Below are the code and all the weights of a small trained network. Each question names an input and a class and asks about switching units off, where a switched-off unit gives its printed mean instead of its output.

import numpy as np


def w(rows, s, z=0):
    codes = np.array(rows[::2]) - 128.0
    scale = np.full(codes.shape[1], s)
    scale[-1] = z or s
    return codes * scale


def norm(h):
    return h / np.sqrt((h * h).mean(-1, keepdims=True) + 1e-5)


def f(y):
    return y / 2 * (1 + np.tanh(0.7978845608 * (y + 0.044715 * y**3)))


def log_softmax(a):
    a = a - a.max(-1, keepdims=True)
    return a - np.log(np.exp(a).sum(-1, keepdims=True))


def net(x, mask):
    res = np.array(x, float).reshape(1, 3) / 4 @ E
    u = 0
    for l in range(3):
        y = f(norm(res) @ A[l][:, :-1].T + A[l][:, -1])
        res = res + np.where(mask[u : u + 5], y, B[l][:, -1]) @ B[l][:, :-1]
        u += 5
    return log_softmax(norm(res)[-1] @ U[:, :-1].T + U[:, -1])


A, B = {}, {}
E = w([
[132,123,109,174,131,113,93,119,255,88,158],'x0',
[144,100,136,126,182,119,156,172,142,136,147],'x1',
[145,169,154,110,109,228,99,180,84,165,169],'x2',
],0.0075)
A[0] = w([
[125,105,125,115,148,79,182,103,58,131,88,87],'0.n1',
[138,127,127,123,154,139,160,151,6,132,118,61],'0.n2',
[135,87,136,132,254,113,201,230,136,129,149,255],'0.n3',
[114,110,130,121,132,65,164,91,86,123,85,93],'0.n4',
[132,113,113,139,142,46,150,86,165,120,95,77],'0.n5',
],0.011,0.0029)
B[0] = w([
[153,142,77,227,82,183,29,209,160,107,116,204],'0.n1',
[115,121,154,72,120,152,201,85,86,174,137,221],'0.n2',
[162,82,124,99,206,110,137,254,138,142,155,248],'0.n3',
[183,192,114,163,97,192,81,120,181,155,195,197],'0.n4',
[71,92,167,114,149,89,157,108,102,94,103,226],'0.n5',
],0.009,0.011)
A[1] = w([
[160,174,98,221,83,156,88,62,178,127,137,90],'1.n1',
[223,140,75,122,196,99,124,199,161,158,159,20],'1.n2',
[82,107,136,131,130,40,175,1,106,91,54,6],'1.n3',
[134,155,96,140,72,134,157,75,47,155,68,183],'1.n4',
[167,39,99,143,197,62,233,160,93,165,74,172],'1.n5',
],0.013,0.0023)
B[1] = w([
[134,199,106,73,95,144,139,97,162,143,189,231],'1.n1',
[119,36,118,222,82,176,188,183,143,159,106,255],'1.n2',
[129,38,126,214,109,182,181,209,131,163,129,215],'1.n3',
[84,121,152,131,141,69,132,78,132,84,120,176],'1.n4',
[155,247,113,2,129,100,108,68,164,129,180,239],'1.n5',
],0.011,0.012)
A[2] = w([
[65,73,181,170,141,76,132,8,74,79,40,151],'2.n1',
[169,112,84,54,190,73,117,161,223,117,121,126],'2.n2',
[154,217,86,151,77,165,30,45,138,111,112,52],'2.n3',
[153,66,173,93,218,133,179,175,52,169,104,55],'2.n4',
[187,100,96,226,143,166,19,244,106,124,68,3],'2.n5',
],0.015,0.0012)
B[2] = w([
[138,77,175,169,247,47,132,183,139,79,122,187],'2.n1',
[99,120,176,169,151,110,113,79,58,99,92,237],'2.n2',
[157,164,107,43,132,130,97,123,76,155,91,250],'2.n3',
[119,197,85,131,55,139,49,41,144,104,102,226],'2.n4',
[94,43,118,202,79,163,185,127,169,139,123,251],'2.n5',
],0.012,0.011)
U = w([
[153,236,89,9,94,152,80,93,99,165,147,234],'0',
[109,40,102,225,85,177,163,182,174,149,132,3],'1',
[89,110,210,124,254,9,124,97,88,56,112,175],'2',
],0.0081,0.00044)

Each question gives the input, the list of numbers given to net, and the class t.
The units are the neurons (one row each of A and B). Each row of codes is followed by its name. A weight is (code - 128) times the scale printed after its matrix; where a second scale follows, it is the last column's (A, B and U).
mask holds one flag per neuron, layer by layer. A switched-off neuron (its flag False) gives its mean, the last column of its row in B, instead of its output. The means were averaged over made-up inputs and are rounded, as every weight is.
A unit's drop is (log p(t) with every unit on - log p(t) with that unit switched off) / (log p(t) with every unit on - log p(t) with every unit switched off).
most important unit: the unit with the biggest drop
k most important neurons: the k neurons with the biggest drops, biggest first
drop of u: that unit's drop, to one decimal
input [0,-6,1], class 2: 2 most important neurons -> (0.n3; 1.n4)
input [6,8,-1], class 2: 3 most important neurons -> (1.n5; 0.n1; 2.n2)
input [0,2,7], class 0: most important unit -> 0.n1
input [-4,-8,8], class 2: 2 most important neurons -> (0.n3; 1.n4)
input [1,-1,7], class 0: 4 most important neurons -> (0.n5; 0.n2; 0.n3; 1.n2)
input [5,0,4], class 0: 2 most important neurons -> (0.n3; 1.n1)
input [-1,0,-7], class 0: 2 most important neurons -> (0.n4; 0.n3)
input [-3,-1,-5], class 0: 2 most important neurons -> (0.n3; 1.n1)
input [-7,-4,7], class 2: 3 most important neurons -> (0.n3; 1.n4; 2.n1)
input [3,2,-8], class 2: 2 most important neurons -> (1.n5; 0.n5)
input [-6,-6,6], class 2: 3 most important neurons -> (0.n3; 1.n4; 2.n1)
input [3,-3,4], class 0: drop of 0.n3 -> 2.2
input [-6,-2,5], class 2: drop of 2.n1 -> 0.1
input [-4,-8,-1], class 0: drop of 0.n3 -> 0.1
